Each row has a class, written after it.
[  7  11   3  -9  -9  -5  -7  18   4  -8 -15   3  -5   2   1 -29 -20  16
   5 -30 -10  -8  16   1   0   4 -32  22 -21  -2 -38  -2 -15   0 -14  -7
 -10   6   0   0   3 -17   4  -4   3  14   3 -37  -2  14  -8   0  29 -20
 -10 -48  16   3  19 -27   4   1   8  -4  16  -4   5  -5   1   8 -10  -4
  28  -5  -8   2   6 -15  -3  -7   2  -7  15  14   6  18  -2  -4  14  30
   6  -6]
j_24
[  7   3   5  -7   3  -4  -1   7  -5  13   9   9  -3  -1  16 -12 -29  15
 -17 -18   0   4  -1  -5   5   3  -8 -10  -7   8 -13   3   0  -1  -7  -9
 -19  12 -16  -2   8   0   1   1  -3   7  15 -12   2   7   5  -5   9   2
   9 -46 -14   9   1 -14  -2  -1  -2  -8   4  -1 -10  20  -3 -15  -7  12
  13  -6  -6   4   2  -3  -7  -2   4   3  35   7  10  29   7  -4  -4  27
 -11 -12]
j_24
[ 12  -4   1 -25  41  -5   4  17  -8   6 -19 -13 -31 -14 -10  18  -8  21
   6  -6  -8  -3   9  11  -4 -11 -15  12 -26   1 -21  -7  15   0 -28  20
  -8   9  -3   6   2 -19  -1   6 -10  19   0   3  -4  13  -1  -6  56  16
  14 -18  -4  -1  23 -11 -11 -12  23 -10  11   2  17  44 -28  -1 -30 -38
  12 -21  -5   8  10  -9   0 -16   3 -17 -34 -14  20  27   0 -34   5  20
 -22  14]
j_432
[-17 -26   2 -18   9   1  -6  11  -4   2  14  16 -20   0  37  -4 -15  25
  14 -20  -1   4   4   7  -1 -18 -47  25 -19   2   5   5 -47  15  19   4
 -26   1  -3  -3  10  -7   3  10   8  13  -3 -14  13  18  12  11  30   6
   1 -47   4   9   5 -14  -8  -8  13  -8   4   2 -15  -5  29 -29  -6  25
  21 -24  -8 -13   6  -6   7  -8  19  -2 -20  -6  36  36   5   6  18  32
  13   0]
j_24
[  2 -12   2  -5   5  -6   5  -1  -4  10   8   8 -16  -2  23 -11 -17  17
  12  11  -6  -5  13   7   8  -1 -31  19 -26   7  -2  10 -17   5 -13  -6
 -25   0 -19   0  10 -13   4   8  18  12   1 -26  10  16   5  -4  21  -1
   5 -45  -2   7   9  -6   8  -5  14  -5  12  -1 -14  37  13 -35  -6  16
  23  -7  -9  -8   1 -15  -8  -9   9  -5   9   0  24  26  11   5  12  37
  -7   0]
j_24
[ -1  -6  -7 -25  39 -22   4   3 -16  14  -7  -7 -34  -5 -21  38   1 -12
   5 -22 -11  -1  15  19  -3  -8   0  21 -27  14 -15  -5 -19 -11 -41  23
 -16   7  10   8   2 -10  -4   2  -8  17  -3   1   3  24 -21   0  39  21
   2 -30  -6   1   9 -11  12  -5   5  -8  16   1 -10  74  12 -24 -40 -26
   7  -9  -9   3  -3 -25  -5  -4  22  -8 -59 -19   8  10  -4  -3   6  10
  -3   7]
j_432
[ 14  -5   7 -20   4  -4  12  12   4  25  11  -1  -8 -12  27  -7 -48  18
  12   7  -3  -4  -8  -4  -1  -7 -24   7 -23   8   3   6  12   4   2 -11
 -11  12   2   2  15  -3   4  18  30  21  -1 -20  -2   1  13  -6  20   3
  15   0   2   3  -1   0  -9  -9   9 -16   7  -6   4  15 -24 -17  -3   1
  22  -7  -7  12   4  -4   0 -19   1  -6  19   6  15  21   5 -28   9  31
 -36  -4]
j_24
[ 10 -28  -4 -23  31   9   8   1 -31  56   3 -26 -14  -6  14  24 -14  28
 -17 -16 -11   7 -30   3   0   2  21 -31  -1  19  13   9   5   0   9 -24
 -30  16 -15  -2  12  -2  -2   1 -29  26   1  30   7   6   6 -31  -1  34
  27 -28 -32  -1  -7  28  -3   2   5  -9   2  -4  37  27 -37 -13 -25   2
  11 -10 -14  20   4  -5   8 -11   2   3  29  12  27  66   9 -13 -11  15
 -59 -37]
j_432
[  4   0  -1 -12   8  -5  -2  11  -6   8   4   7  -6   6 -13   1 -15  11
  19 -13  -9  -2  18   9   3  -9 -12   6 -27   8 -19  -1 -13   0 -14   0
  -5   4  -7  -3   1  -8  -9 -12   7   7   1 -22  -2  10 -26  -9  15   1
   2 -27  -1   8   3 -12   1  -4   8  -3  14   6  -3  32  -2   4 -29  -2
  20  -3  -3  -6  -4 -12   1 -10   6  -6 -15  -1  10  25   1  -2  13  22
 -10   7]
j_868
[ 15  -6   4 -15  11   3  -5   6  -6  12  -5 -11 -30  -1  24   9 -13  13
  -4  -8   4   2   4  -2   9   7 -12   8 -12 -12 -19  -3  -3  -3 -15  32
 -11  15  10  16   7 -10  -3   7  -9  27  -2 -15   5   6  18  -4  34  -4
  11 -13   1   2  13  -9   0  -6  15 -14  11   6  14  11 -18  -7  -7 -33
  17  -6  -5   8   4  -3   3   1   4  -3   8  -1  20  19  -2 -28  -4  24
 -13   2]
j_177
[ -5 -12   0 -13  29   0   3   0   2   5  -1 -12 -10  -8   3  33 -18  19
  16   3  -2  -6  17  13   1 -38  -8   1 -31  11  18  -1 -21  13   0   3
   9   3   4   3  -3  -6  -3  -8  -3  -2  19   5  19   5 -28  -4  21  27
  20   7   7  18  -9   8  -9 -13  16  -8  -1   2   7  40   2  13 -36   7
  14   2 -31  -1   0 -22   9  -9  -1  -8 -80 -16  11  21 -13 -10  -1   7
 -24  16]
j_868
[ 14   8   0 -17   3  -7  -5  27   5   6 -16   0 -24  -6   8  -4 -14  21
   1 -15  -4  -7  16  -1 -25  -5 -23  15 -16 -14 -31   2 -21 -22 -23   1
 -20   9   7  -5   4 -10   2  11   8  26  -3 -20   0  19   4  -9  40  -9
  13 -21   2  10  18 -10  -2  -7  16  -9  26  -2   0  16  10  -6 -17 -17
  21  -1 -19   4   3  -7  -1 -10   4  -8  -7   2  26  17  -6  -8   7  41
   5   8]
j_177
[  1  15   5 -15   0  -9   3   3   3  -4  -9   3  -4  -9  -7   5 -19  10
  22  13   0 -13  20  11  -2 -15 -20  25 -50  -5  -5  -4 -12   4 -21   5
   8   0   9   0  -5 -12  -1  -9   9   6  -3 -17  -9   7 -18   1  31  -9
   3   7  18  11   9 -18  -3 -17  27  -5   2  -3  -1  29   3   1 -17  -7
  17   7   1  -5   4 -36   1 -13   4 -11 -57 -19  19   9 -12 -15  12  21
  -3  32]
j_432
[  5 -13  -2 -12  38  -3   6  11  -8  19  -5  -3 -20  -5  -3  27 -21  25
   6 -17 -11   6   5  15  -4 -10 -10   7 -12   8  -8  -4 -21   5 -19  10
 -16  17   4  -4   9  -4  -4   0  -8  10  -1 -13  10  18  -8  -2  24  19
  10 -28  -2   2   8  -4   0   5   9 -12   7   1   3  27  -4   0 -36 -14
  14 -14  -7   6  -9  -4   9 -13   6  -5 -24   0  18  35  -7 -12  16  13
 -17  -6]
j_868
[  9 -19  -5 -12  15   5  -7  17   2   7   6  -5 -34  -3  32   8 -15  20
   0  -5  -7   5   3  -1  -3  -3 -18   1 -12 -14  -6   0 -19   6 -16  10
 -22  14   7  -1   4  -6  -3  12 -12  27   7  -7   8  11  18   1  32   9
   6 -11   4   8   7   6  -2  -8  14 -16   9   0   5  12   6 -22  -3 -20
  10  -7  -8  -2  -1  -4   3 -10  13 -11 -23   0  30  24  -8 -10  -1  28
   3   4]
j_177
[  6  -7  -9 -27  22  -6  15 -11 -16  19  -7 -19 -37 -11  21  19   1  12
   2  -3  11   1  -3  10  14  10   6   3 -14  15   4   5   5   0 -32   5
 -29  21  -3  -1   5   0  -1   5  13  27  -2 -18  -4  11   9  -7  28  21
  15 -14  -9 -10   3   4  14  -5  12  -8  10  11 -17  96  -2 -48  -1  -3
  -3   1  -2 -16   0 -13  -9  -6   3   2   3 -10   9  23   9   0   5  21
 -23  -3]
j_24
[ 10 -17  -4 -14  26   0   8   8 -11  31   0 -10 -27 -22  15  24  -9  20
  -6 -15  -5   2  -7  -2   3  -3  -5   5   2  17  -6  22  12  -2 -13   2
 -31  15  -1  10   3  -4  -4   8  -7  20  -1   4   5   9   8  -7  23  16
  16 -32 -19   2   9   2  -2  -1   6  -8  17  -1   4  41  -6 -13 -14  -4
  13  -1  -6   6   3   0  -2  -5   6  -8   8   6  26  40   4  -9   2  23
 -28 -19]
j_868
[ 10  -4  -1 -12  13  -9   7  13  -5  24  -8  -5  -9  -6  -4   6 -12  25
  -6 -19  -6   1   0   5  -3   5  -5  -5 -14  15 -15  -7  10  -3 -14 -10
 -30   9  -4  -3   5  -9   2   1  -9  17   1   1  29  19  -2  -7  20  13
  10 -37 -15   7   7   1   2  -4   4  -3  12 -14  21  31 -28   6 -35 -12
  15  -8 -10  20   1 -11   0 -10  -2   5  23   7  28  45   2 -22  -1  19
 -38  -9]
j_177
[ 14  13   1 -19  20 -11   9  11  -7  21 -10 -17 -29 -16 -17  12 -13  21
   6   1  -8   1   1   9   3   7   2  -8 -34  10 -17 -13  15 -14 -39   2
 -10  12   5   1   3 -15  -6  -8  -3  23  -1 -14 -10   3   4 -10  31  -1
  25   2  -6  23   8  -1  10   2  42 -12  25   6  24  65 -48  -6 -21 -36
  16   6  -3  12   1  -8  -2  -6  -8 -10   9  -2   0  26   0 -40  -5  28
 -49   3]
j_432
[ 11   1  -4 -21  12  -9   0  16  -2  16  -8  -2 -30 -13  10   3 -15  20
   9 -10  -3  -1  10   6  -2 -10 -24   9 -28   4  -3  -3  -6   4  -9   5
 -20  15   6  -1   9 -17  -1   6   0  30   3 -15   2  11   7   1  36  -1
   7 -27   1   8  11  -6  -5  -8  16 -16  16   8   4  38  -6 -11 -17 -20
  18   0  -4   2   8  -2  -5 -12   5  -2 -12   1  31  27  -5 -24   4  31
 -10   5]
j_177
[ 10  17   4 -15  -3  -7   1  -1   2   5  -1  -7 -25  -9  -1   6 -13  25
  12   9 -10 -11  32   3   3   1 -10  19 -38 -14  -2  -3  -5  -1 -34 -22
  -8  11   4   2  -3 -11  -4 -10   8  12  -6 -17  -3   6 -19  -3  17  -5
   7   8  22  16   4 -14   2 -21  20  -4  14   2 -12  56   3 -18 -18   2
  17  10  -8   4 -22 -18   0  -8   6 -14 -36 -10  10  14  -6  -5   2  31
 -12  35]
j_24
[  7   3   2 -10   4   3  -8  20  -2  -2   0   4 -26   4  17  -8 -16  17
   6 -12  -5  -3   9  -1  10   6 -15  18 -11 -11 -30   3 -13   4 -16   3
 -22  14  11  -2   8 -10   4  -6  -7  24  -3 -23   3   1  -3  -1  22  -5
   3 -20  16  13   8 -15  -1  -5  12 -10  13  -3   2  13   7  -5 -14   0
  25   4  -4  -2   6  -8   0 -14   8  -6 -14   0  25  10  -6  -2   9  34
  -8   6]
j_177
[  6   2   1 -16  24 -18   5  24  -4   3 -12 -11 -24 -11 -15   8  -9  12
   8  -1  -8   4   8   3  -4  -2 -16   0 -40   8 -22 -12  -3  -4 -29  27
   3  10  15   2  12 -16  -6   5  -7  18   5 -16  -1   7   5  -5  40   1
   8  -6   8 -10  21 -18   0   1   9  -7   9   4  27  29 -32  12 -21 -40
   5  -1  -5  10   5  -8   1 -11   0  -7 -15   6   6  23  -2 -45   5  23
 -15   1]
j_432
[  8   1   5 -11   4 -11  -5   8   2   4  -4 -10 -22  -5   7  -7 -13  16
   7   3  -8  -5   4   4  10   0  25  20 -15 -14  -7   1 -12  -2 -22  -8
 -41  13   4   6   1   0  -8  -8  -4  18   1  -7  -7  -1  -6  -7  14  -4
   7   5  10   5   5  -9  -7  -8  19  -5   9   4  -7  27   3 -19 -11  -5
  18   4  -6   4   2 -16   3 -12   4  -3 -29  13   9  14  -9   0   1  29
 -11  10]
j_432
[ 10  10   6 -12  10  -5  14   8  -7  23  -7  -4   2  -3  -4 -12  -5  26
  12   3   0   1   5  -4   5 -16 -18  -5 -33  11  -9  13  -3   1  -9 -18
   0  -2   1   6  10  -7  -2  -2   3   9   6  -5   9  11  -7  -7  14  -4
  12 -19  -3   0  -1   7  -4   1  14  -3   9   1  19  26 -28   3 -17   1
  20   8  -6  10   3 -13  -4  -8 -10  -3   8   7  15  28   1 -13   8  27
 -29  -4]
j_24
[ 10 -10   4  -5  16   3   2  10 -17  10  -6 -20 -37  -4  11  19  -6  20
 -16  -6  -8   0 -25   2   0  11  18   5   4  -5 -19  -8   0 -10 -25  -4
 -31   8 -15   4   9  -6  -8  -7 -11  33   1  -6   2   9   1  -8   9  11
  12 -10  -9   4   8   6   0  -4  11  -7  15   2  14  34  -3 -14 -13 -21
   6  -2  -5   8  -2   2   4  -8   3  -1  -1   4  18  13   1 -11  -9  21
 -13 -11]
j_432
[  2   1  -2  -8  29   1  -9  19 -14   9  -7  -8 -27   3  -5  17  -6  29
  -8 -20  -9  -1  10   2   2  -9  -7  30 -12  -3 -26 -12 -22   4 -25  12
 -12  15   4   4   4 -13   0   0 -13  13  -8   0   2  12 -23 -17  20   8
   5 -26   6   2   3 -16  -1 -11  13  -2   9  -1  10  17   9   8 -40 -19
  17   1 -13   4  -1  -4  10  -6  19 -29 -32  -5  19  28  -4   9   1  13
  -5  -3]
j_177
[ 19  -2  -7 -41  22  -6  18  14 -16  46 -29 -36 -56 -37   4  23 -35  66
  24   8 -20   4  39  20   1 -15 -26  14 -67  12   0  -7  -6  -6 -60  10
 -36  21   4   2  18 -31  -5  18  -2  55   3  15  -2  39   8 -15  64  25
  41 -40 -46  10  28 -17  -4 -26  48 -22  27   9  38  98 -44 -28 -49 -53
  40   0 -19  34  -6 -41   4 -26   3 -24 -48 -22  55  72 -22 -48  -3  58
 -56  43]
j_432
[  4 -15  -9  -9  33   4   8   6  -9  28  -1 -11 -21  -1  -7  27  -9  20
   0 -10  -9   5   3   2  12 -10  10  12 -18   3   1   6 -20   0 -25  -4
 -21  22  -4   6   7   3  -9  -9 -13  12  -2   5  18   2 -20  -1  15  28
  28 -19  -5   7  -1   2   0 -16  13  -3  10   0   8  57  -1 -23 -34 -10
   5   0 -13  -2   0 -12   5  -5  10  -3 -39 -16  15  33  -4   9  -2  19
 -20  -1]
j_868
[ 12 -10  -5 -25  31 -11  -2  10  -1  10   3  -8 -35 -10  16  19  -9   4
  14   3  -8   4   9  10   1  -2 -21  14 -15  -5  -2  -2 -11   4 -20  27
 -15   7   8   5   6  -9  -5  11  -5  28  -6 -20   9  10  23   0  40  14
  13  -5   0   3  13  -1  -5 -10  20 -16   9   6  -4  39  30 -23  -8 -24
   7  -8   1  -3   4  -2  -2 -14  16  -6 -21 -11  19  18  -1 -25   9  27
 -10   1]
j_432
[ 10  -4   5 -22  49  -6  13   0 -14  18 -29 -24 -39 -15 -28  40  -7  15
  -3   7  -2  -1   0  18 -16  -8  20  -5 -23  13 -18  -9 -14  -5 -37  23
  -4  15  13  10  -3  -7  -3  -4 -12  13   8  13   2   5 -15 -10  25  25
  19  11  -7   3   5   7   1   1   8  -8  13  22  19  65 -38  -1 -43 -40
   4  -1   4  -2   2 -10   6  -2  -1 -11 -53 -14   5  16 -11 -25  -9   6
 -37   4]
j_432
